Here is a tiny trained network, its code and every weight. The questions are about switching its units off for an input and a class, where a switched-off unit gives its printed mean instead of its output.

import numpy as np


def w(rows, s, z=0):
    codes = np.array(rows[::2]) - 128.0
    scale = np.full(codes.shape[1], s)
    scale[-1] = z or s
    return codes * scale


def f(y):
    return y / 2 * (1 + np.tanh(0.7978845608 * (y + 0.044715 * y**3)))


def log_softmax(a):
    a = a - a.max(-1, keepdims=True)
    return a - np.log(np.exp(a).sum(-1, keepdims=True))


def net(x, mask):
    res = np.array(x, float).reshape(1, 3) / 4 @ E
    y = f(res @ A[0][:, :-1].T + A[0][:, -1])
    res = res + np.where(mask, y, B[0][:, -1]) @ B[0][:, :-1]
    return log_softmax(res[-1] @ U[:, :-1].T + U[:, -1])


A, B = {}, {}
E = w([
[152,60,16,158,194,165,61,214,169,140],'x0',
[94,108,106,27,175,83,90,97,102,156],'x1',
[156,78,10,148,158,81,150,69,49,8],'x2',
],0.014)
A[0] = w([
[156,172,88,225,9,143,169,129,133,82,120],'n1',
[139,144,154,169,157,137,147,136,156,72,48],'n2',
[170,124,94,125,139,98,139,137,41,2,4],'n3',
[94,200,154,90,66,68,190,82,120,102,33],'n4',
[44,98,120,75,158,136,97,143,111,122,27],'n5',
[145,86,114,69,154,56,129,79,70,204,137],'n6',
[127,150,106,51,117,83,64,71,117,142,76],'n7',
],0.009,0.0049)
B[0] = w([
[113,85,152,101,162,149,185,192,118,105,240],'n1',
[108,147,131,144,105,164,140,137,138,83,149],'n2',
[109,138,187,70,9,86,70,112,136,147,252],'n3',
[156,110,58,157,126,18,66,189,171,92,241],'n4',
[119,83,112,143,89,133,192,157,185,121,167],'n5',
[107,78,173,101,175,120,160,187,148,92,214],'n6',
[106,94,182,195,151,192,183,155,168,93,192],'n7',
],0.013)
U = w([
[106,83,170,121,127,159,235,148,113,47,84],'0',
[173,86,11,148,120,91,56,171,163,83,109],'1',
[95,145,225,50,48,133,90,116,139,173,102],'2',
[138,103,162,99,162,101,151,121,40,121,255],'3',
[144,166,95,96,141,136,153,58,66,120,93],'4',
[133,148,111,149,143,131,152,50,36,127,90],'5',
],0.012,0.018)

Each question gives the input, the list of numbers given to net, and the class t.
The units are the neurons (one row each of A and B). Each row of codes is followed by its name. A weight is (code - 128) times the scale printed after its matrix; where a second scale follows, it is the last column's (A, B and U).
mask holds one flag per neuron, in row order. A switched-off neuron (its flag False) gives its mean, the last column of its row in B, instead of its output. The means were averaged over made-up inputs and are rounded, as every weight is.
A unit's drop is (log p(t) with every unit on - log p(t) with that unit switched off) / (log p(t) with every unit on - log p(t) with every unit switched off).
The circuit of an input: a set's keep is (log p(t) with only the set's units on - log p(t) with every unit switched off) / (log p(t) with every unit on - log p(t) with every unit switched off). Starting from all 7 units, units are removed one at a time, each time the one whose removal leaves the highest keep (on an exact tie, the one counted first), for as long as the keep stays at least 0.8.
circuit, biggest first: the units of the circuit, biggest drop first
unit that matters most: the unit with the biggest drop
k most important neurons: the k neurons with the biggest drops, biggest first
drop when u is switched off: that unit's drop, to one decimal
input [-8,-1,-7], class 1: unit that matters most -> n4
input [3,-7,0], class 0: 2 most important neurons -> (n4; n1)
input [4,6,-3], class 0: circuit, biggest first -> (n4; n3)
input [1,3,3], class 3: circuit, biggest first -> (n4; n1)
input [1,1,4], class 2: circuit, biggest first -> (n4; n3)
input [1,4,5], class 2: 3 most important neurons -> (n3; n1; n4)
input [1,4,-1], class 0: circuit, biggest first -> (n3; n4)
input [-2,0,0], class 3: 3 most important neurons -> (n3; n4; n5)
input [-3,6,2], class 0: 2 most important neurons -> (n7; n6)
input [3,4,4], class 0: 2 most important neurons -> (n4; n6)
input [5,-8,5], class 0: 2 most important neurons -> (n1; n4)
input [-5,3,0], class 1: 2 most important neurons -> (n4; n1)
input [2,-7,5], class 0: drop when n1 is switched off -> 1.5
input [3,5,8], class 2: drop when n3 is switched off -> 0.9
input [-1,0,-1], class 3: drop when n4 is switched off -> 1.0
input [4,-8,7], class 0: unit that matters most -> n1
input [-5,0,-5], class 1: 2 most important neurons -> (n4; n3)
input [1,1,-1], class 3: 2 most important neurons -> (n4; n3)
input [-3,3,5], class 2: 2 most important neurons -> (n3; n1)
input [5,-1,7], class 2: 2 most important neurons -> (n3; n4)
